P: 60 118 139 132 131 136 166 172 88 65 127 181 107 93 106 133 138
L: 137 111 138 80 70 87 76 87 93 143 137 62 64 89 88 114 87
Z: 98 118 159 110 71 114 117 50 90 58 39 142 141 88 105 113 100
R: 108 105 112 159 130 104 85 91 82 96 70 90 94 94 68 120 92
W: 70 122 106 128 55 90 67 26 120 45 122 185 129 86 67 70 87
has: 94 94 67 120 92 => no
has: 122 45 120 26 67 => no
has: 108 105 => yes
has: 131 136 => yes

M: 113 121 85 92 100 103 90
K: 104 107 107 126 49 116 44
D: 38 74 107 123 77 114 84
has: 84 92 => no
has: 104 107 107 => yes

E: 111 105 102 98 129 101 108
B: 73 106 103 98 99 103 102
U: 93 96 98 103 108 98 166
G: 103 99 99 100 45 98 111
has: 105 102 => yes
has: 98 103 => yes
has: 93 96 => yes
has: 103 98 99 103 => yes
has: 103 108 98 => yes
has: 103 108 98 166 => yes

Q: 167 104 45 97 117
H: 94 108 110 104 98
X: 117 96 81 75 90
has: 108 111 104 => no
has: 81 75 90 => yes
has: 96 81 => yes

dis: 153 135 88 139
Nabi: 160 155 84 39
Linal: 177 148 91 50
tob: 137 93 94 111
zokeb: 132 91 92 95
fosi: 101 75 92 181
Sov: 75 100 91 90
Bazol: 152 141 87 25
Dov: 163 157 85 20
rutub: 45 87 86 63
Nodap: 73 87 95 131
has: 91 90 => yes
has: 163 157 85 19 => no
has: 86 63 => yes

N: 158 167 106 73 108 97 131 138 108
J: 163 104 59 92 89 104 104 179 110
V: 77 110 119 105 72 106 93 148 74
has: 59 92 89 => yes
has: 110 179 104 104 => no
has: 97 131 138 108 => yes
has: 91 89 104 => no
has: 138 131 97 108 => no
has: 89 104 104 179 110 => yes

S: 86 69 34 125 114 158
Y: 86 69 64 125 114 158
A: 85 69 71 112 114 131
C: 86 70 89 125 114 158
F: 122 69 64 115 114 126
T: 86 69 64 141 114 158
has: 71 112 114 131 => yes
has: 69 64 => yes
has: 63 141 => no
has: 69 71 112 => yes
has: 131 114 => no
has: 114 112 71 => no
has: 112 114 => yes

desiz: 102 119 74 70 65 137
lezom: 136 49 83 56 68 149
vek: 156 66 95 56 79 147
Nusu: 156 66 95 56 79 116
Buso: 102 133 116 116 120 80
vodu: 32 40 58 102 63 108
bog: 102 44 74 70 108 68
pobiz: 126 123 116 99 114 97
Dep: 102 44 74 70 65 137
has: 108 68 => yes
has: 70 107 68 => no
has: 102 44 74 => yes
has: 147 79 => no
has: 74 70 65 137 => yes

Mubup: 124 75 122 46 153 88 87 154 130 94 71 109 94 97 117 126 102 78 79 66 119 72 129 95 68 88 145 87 136 103 55 90 56 78 110 73 120 88 69 110 125 61 29 78 99 98 141 89 59
Kuda: 99 106 111 90 102 102 102 50 73 54 50 99 90 122 64 126 62 72 85 82 122 117 182 50 83 87 100 126 98 86 79 66 87 94 127 168 136 88 87 102 132 150 105 80 126 76 108 126 128
pevep: 50 72 118 103 135 103 145 114 117 82 119 103 104 103 82 65 57 92 87 129 102 56 170 110 105 58 109 137 122 70 89 84 112 114 60 69 106 77 104 137 109 53 36 110 64 87 135 146 88
til: 114 98 81 73 107 100 80 89 109 62 95 172 150 177 33 81 100 137 60 122 115 80 120 84 110 92 103 128 98 122 145 81 93 88 123 114 48 90 93 68 103 97 68 115 81 90 97 52 131
Zazev: 30 44 80 113 86 143 100 78 113 133 84 108 107 99 87 62 51 96 85 125 95 80 170 144 103 43 58 105 129 109 99 106 127 108 50 113 130 66 93 108 103 112 49 99 116 96 127 116 91
fosip: 77 132 121 45 79 132 95 54 88 85 102 96 91 154 138 115 50 84 106 60 126 118 153 102 117 93 145 129 100 95 123 89 89 72 124 104 104 139 66 131 126 145 105 94 87 65 62 143 50
nik: 125 141 79 55 67 137 102 94 84 81 91 75 104 172 116 74 37 94 30 72 117 108 100 130 115 70 152 99 126 89 152 96 82 72 110 81 99 73 92 80 81 88 141 108 102 53 93 124 93
has: 102 96 91 154 138 => yes
has: 104 172 => yes
has: 104 139 => yes
has: 75 91 => no
has: 135 87 => no

Rida: 132 115 84 27
zodel: 119 90 94 122
tezi: 102 84 89 50
gigir: 132 115 87 83
sufuv: 53 85 88 44
vip: 63 92 88 55
Ded: 124 93 91 97
has: 132 115 => yes
has: 53 85 88 => yes
has: 27 84 => no
has: 83 89 50 => no
has: 97 91 => no
has: 84 89 50 => yes

dek: 91 131 120 71 76 92 128 90 107 92 65 120 147 102 79 118 89 65 111 82 61 118 85 69 86 123 105 76 147 77 98 98 94 88
Zutut: 58 98 117 87 94 102 102 117 119 119 108 111 80 107 102 117 96 108 89 122 131 98 83 100 126 119 85 68 143 81 132 84 106 112
Lovo: 90 95 101 85 107 98 107 94 113 115 103 104 117 87 80 113 100 102 88 106 102 98 97 114 79 125 96 102 102 104 89 85 87 114
gotep: 100 141 106 84 79 84 120 173 124 104 110 104 92 101 98 87 99 92 122 113 38 140 106 112 97 133 75 96 95 116 102 90 109 80
nosol: 170 53 125 104 93 116 116 148 133 133 132 126 125 98 84 154 118 64 99 142 15 68 112 96 81 52 145 30 100 118 90 33 147 85
mamo: 127 67 80 83 41 104 98 126 66 99 129 104 118 100 112 92 115 99 89 128 83 91 129 116 114 76 66 70 70 92 95 152 123 109
Vina: 95 110 84 139 21 82 103 101 87 57 104 99 75 101 85 86 97 85 117 125 115 94 119 105 92 120 161 44 62 78 102 84 122 132
bek: 106 80 86 138 107 94 54 139 91 91 69 96 124 106 88 113 89 99 58 102 35 95 48 72 103 116 126 110 77 79 39 149 111 90
pezut: 126 46 113 105 104 79 88 79 122 102 131 110 178 102 65 99 116 123 62 96 123 49 57 68 103 61 81 48 98 88 122 126 116 99
Nira: 61 91 110 84 132 75 88 151 100 133 94 131 52 101 87 89 79 134 112 88 137 98 80 78 134 55 91 112 147 83 119 78 101 68
Lupen: 111 75 84 99 119 106 101 52 95 87 128 109 108 100 118 111 114 84 71 106 61 97 119 116 87 76 149 164 74 101 100 70 124 100
has: 96 87 128 => no
has: 74 164 => no

badi: 98 109 31 123 148 124 99 95 106 103 78 108 146 105 106 158 89 121 94 83 133 82 120 79 120 95 91 111 139 87 98 123 121 84 75 92 79 129 129 99 90 122 80 66 87 115 95 88 111 73 122
sakur: 106 133 85 130 113 93 105 116 110 121 117 106 119 126 90 96 78 103 57 111 129 123 120 102 87 136 127 104 78 81 97 54 91 77 69 105 113 97 114 113 108 90 93 99 86 110 59 70 104 92 99
Rada: 99 134 62 127 126 101 99 117 91 119 86 75 127 96 103 89 90 113 64 93 140 95 120 100 127 102 123 128 102 86 108 72 98 49 82 97 87 128 129 122 119 118 107 77 120 116 62 95 80 102 130
Midov: 106 133 85 130 113 93 105 116 110 121 117 106 119 126 90 96 78 103 57 111 129 123 120 102 87 136 127 104 78 81 97 54 91 85 75 92 79 129 129 99 90 122 80 66 87 115 95 88 111 73 134
mosu: 106 133 85 130 113 93 105 116 110 121 117 106 119 126 90 96 78 103 57 111 129 123 120 102 87 136 127 104 78 81 97 54 91 85 56 119 77 127 102 107 130 120 118 99 141 106 98 119 81 98 114
has: 86 102 => no
has: 117 106 119 126 => yes
has: 127 75 => no
has: 121 117 => yes
has: 140 95 120 100 127 => yes

podu: 75 114 62 59
debag: 116 110 73 96
fasav: 93 157 98 75
Pokib: 88 60 70 24
dolo: 77 78 66 102
has: 110 73 96 => yes
has: 114 61 => no
has: 93 157 98 => yes

Luf: 64 147 103 86 19 75 130 72 114 125 76
Lamez: 111 83 112 73 19 164 71 96 142 19 90
kefak: 39 124 92 86 146 127 88 107 78 91 102
Bavit: 103 95 91 57 95 146 127 60 76 93 119
dobe: 90 69 100 73 84 62 138 159 82 143 113
tul: 114 115 114 98 131 154 98 44 36 72 152
has: 127 88 => yes
has: 164 71 => yes
has: 127 88 107 78 91 => yes
has: 154 98 43 36 => no
has: 72 151 => no
has: 57 91 95 => no

zoti: 124 98 152 101 95 93 58 99 122 97 88 133 95 88 94
runi: 116 101 131 164 108 107 88 102 77 119 106 86 98 78 92
zefi: 106 100 75 121 95 95 113 101 117 84 113 105 80 100 69
Bemi: 78 100 64 68 105 89 116 100 90 94 114 118 77 109 101
bizib: 124 98 152 101 95 93 58 101 122 97 88 133 95 88 94
duv: 38 100 68 134 93 99 109 100 84 112 98 129 90 118 96
karez: 95 101 64 92 97 107 114 103 66 126 100 100 117 101 108
fali: 63 102 65 113 105 122 90 100 110 118 102 123 86 104 101
bepi: 131 101 104 112 101 119 108 98 105 99 99 46 100 119 109
Dopos: 99 100 77 72 104 94 91 101 117 89 102 111 70 113 127
has: 107 108 => no
has: 89 117 101 => no
has: 111 102 => no
has: 111 70 113 127 => yes
has: 88 133 95 => yes
has: 110 118 => yes
has: 64 92 => yes

gakeg: 73 92 92 116 96 100 92 111 50 142 120 88 57 125 102 78 100 101 102 87 97 106 116 101 136 140 99 106 83 104 82 121 102 86 112 101 86 110 134 151 77 68 90 106 120 118 107
buta: 113 107 77 69 105 104 125 113 110 109 116 107 87 99 101 99 103 103 102 84 107 104 126 99 117 93 104 110 102 99 91 96 97 111 110 97 86 84 78 99 93 96 96 96 85 103 102
Volev: 107 101 49 87 96 99 104 82 114 96 31 99 65 54 98 89 58 101 100 87 95 113 96 100 56 123 101 96 87 102 96 101 101 96 108 102 93 93 102 90 96 45 96 105 101 89 101
has: 99 65 54 98 89 => yes
has: 102 125 => no
has: 152 77 => no
has: 31 99 65 => yes

Zipon: 103 101 83 87 92 110 108 109 104 101 105 87 103 105 109 116 92 116 98
Fafo: 101 101 83 87 92 110 108 109 104 101 105 87 101 105 109 116 92 116 98
San: 101 118 81 177 120 108 112 81 117 102 120 105 101 102 124 48 93 89 100
has: 105 109 => yes
has: 105 109 => yes
has: 87 92 => yes

Litur: 137 68 79 125
nezod: 103 166 143 99
nomop: 103 106 143 99
has: 106 143 99 => yes
has: 143 106 => no

repe: 99 136 80 153 93 128 54 119 56 112 92 97 105 138 123 102 93 76 110 20 156 96 97 108 159 119 122 148 69 136 101 71 120 138 105 117 79 111 75 82 49 102 109
Revar: 101 123 77 121 101 94 89 126 96 101 94 90 89 106 109 106 96 83 114 77 106 109 77 99 121 110 100 107 119 105 99 98 99 118 106 103 97 104 95 110 90 98 108
Mabu: 91 117 115 125 95 131 77 97 75 124 92 104 103 128 115 104 91 95 95 59 152 87 116 111 123 106 119 128 66 134 109 70 117 104 99 110 77 105 81 69 68 103 102
minuv: 76 130 115 100 94 124 109 103 73 132 98 95 88 135 121 114 96 100 91 71 150 83 142 122 108 105 108 106 74 119 123 78 118 98 99 107 81 91 90 82 71 125 104
fuven: 68 144 111 95 92 123 118 110 65 137 100 89 80 144 127 119 97 99 91 65 156 81 153 129 110 107 106 103 76 116 130 78 121 102 100 108 80 86 92 88 65 136 106
nade: 89 150 85 151 99 119 68 137 80 130 82 88 79 132 127 116 83 72 115 37 157 102 79 108 145 118 117 130 104 141 110 67 113 123 107 111 72 110 77 84 60 99 113
Vove: 86 147 61 101 93 94 113 132 62 99 108 78 83 132 122 112 110 84 110 58 113 99 124 118 129 116 91 101 105 85 112 107 109 135 108 107 105 87 103 130 73 135 112
Nad: 80 123 126 114 96 132 91 98 79 137 91 101 93 131 119 111 88 99 91 68 159 83 128 117 112 103 117 118 69 136 119 67 119 93 97 108 73 100 82 66 69 110 102
rop: 74 146 88 92 93 107 122 120 65 120 105 83 79 138 125 117 104 93 99 67 133 89 144 125 115 111 97 97 92 97 124 94 115 115 104 106 93 84 99 110 71 139 109
fuda: 75 162 74 111 90 114 107 131 47 120 104 79 80 152 134 118 104 83 105 36 149 89 142 129 138 119 102 113 84 105 123 88 121 134 107 112 89 86 92 111 53 142 114
has: 159 119 122 148 => yes
has: 74 118 123 => no
has: 120 105 => yes
has: 95 111 => no
has: 74 162 => no
has: 105 119 107 100 => no
has: 98 99 118 => yes

ter: 74 58 53 109 92 108 118 94
sor: 102 110 78 40 70 104 92 100
fus: 112 114 105 99 105 49 55 113
gelu: 86 97 117 87 91 46 61 106
has: 104 70 => no
has: 58 53 110 => no

zizok: 69 94 128 120 87 162 94 88 40 109 116 104 77 133 102 71 147 115 142 98 125 90 112 94 108 116 134 75 95 93 111
Lugef: 92 97 85 98 99 85 98 97 102 96 91 97 100 96 94 95 92 101 87 98 100 102 93 99 98 101 89 103 94 98 96
lod: 90 92 70 98 135 69 94 95 113 94 81 94 103 80 86 101 87 119 72 94 98 145 67 98 87 100 77 116 88 95 91
Voko: 95 95 81 98 106 80 97 97 106 95 89 97 101 92 92 97 90 103 82 97 99 106 89 99 95 100 85 107 93 98 93
mafes: 153 99 67 90 115 56 106 119 159 92 80 94 121 63 90 148 74 92 64 97 78 108 78 110 87 85 71 128 94 111 89
feza: 77 106 168 108 72 174 100 92 51 116 140 111 85 143 122 74 135 92 163 107 117 69 142 95 121 108 157 66 116 97 119
Depun: 94 98 89 97 95 87 99 98 101 98 95 99 100 100 95 95 92 98 90 98 101 93 99 99 100 99 91 102 96 99 96
Zekog: 123 140 144 93 69 112 128 111 103 107 128 109 103 120 138 96 91 84 123 120 94 63 155 103 119 91 122 82 151 116 111
Puba: 69 94 128 120 87 162 94 88 40 109 116 104 77 133 102 71 147 115 142 98 125 90 112 94 108 116 134 75 95 105 91
teb: 77 103 144 109 77 156 98 92 58 110 128 110 86 134 114 75 128 95 149 104 115 74 131 95 115 107 139 74 108 96 115
voka: 115 95 67 93 127 61 98 104 135 92 80 95 111 70 87 124 78 103 68 96 87 131 70 105 86 95 73 125 90 100 89
Dopuf: 124 99 75 92 102 68 102 108 131 94 86 96 111 80 93 120 79 93 74 98 87 100 90 105 94 92 78 114 97 103 92
has: 98 125 90 => yes
has: 122 74 135 92 163 => yes
has: 133 102 71 147 => yes
has: 99 77 => no

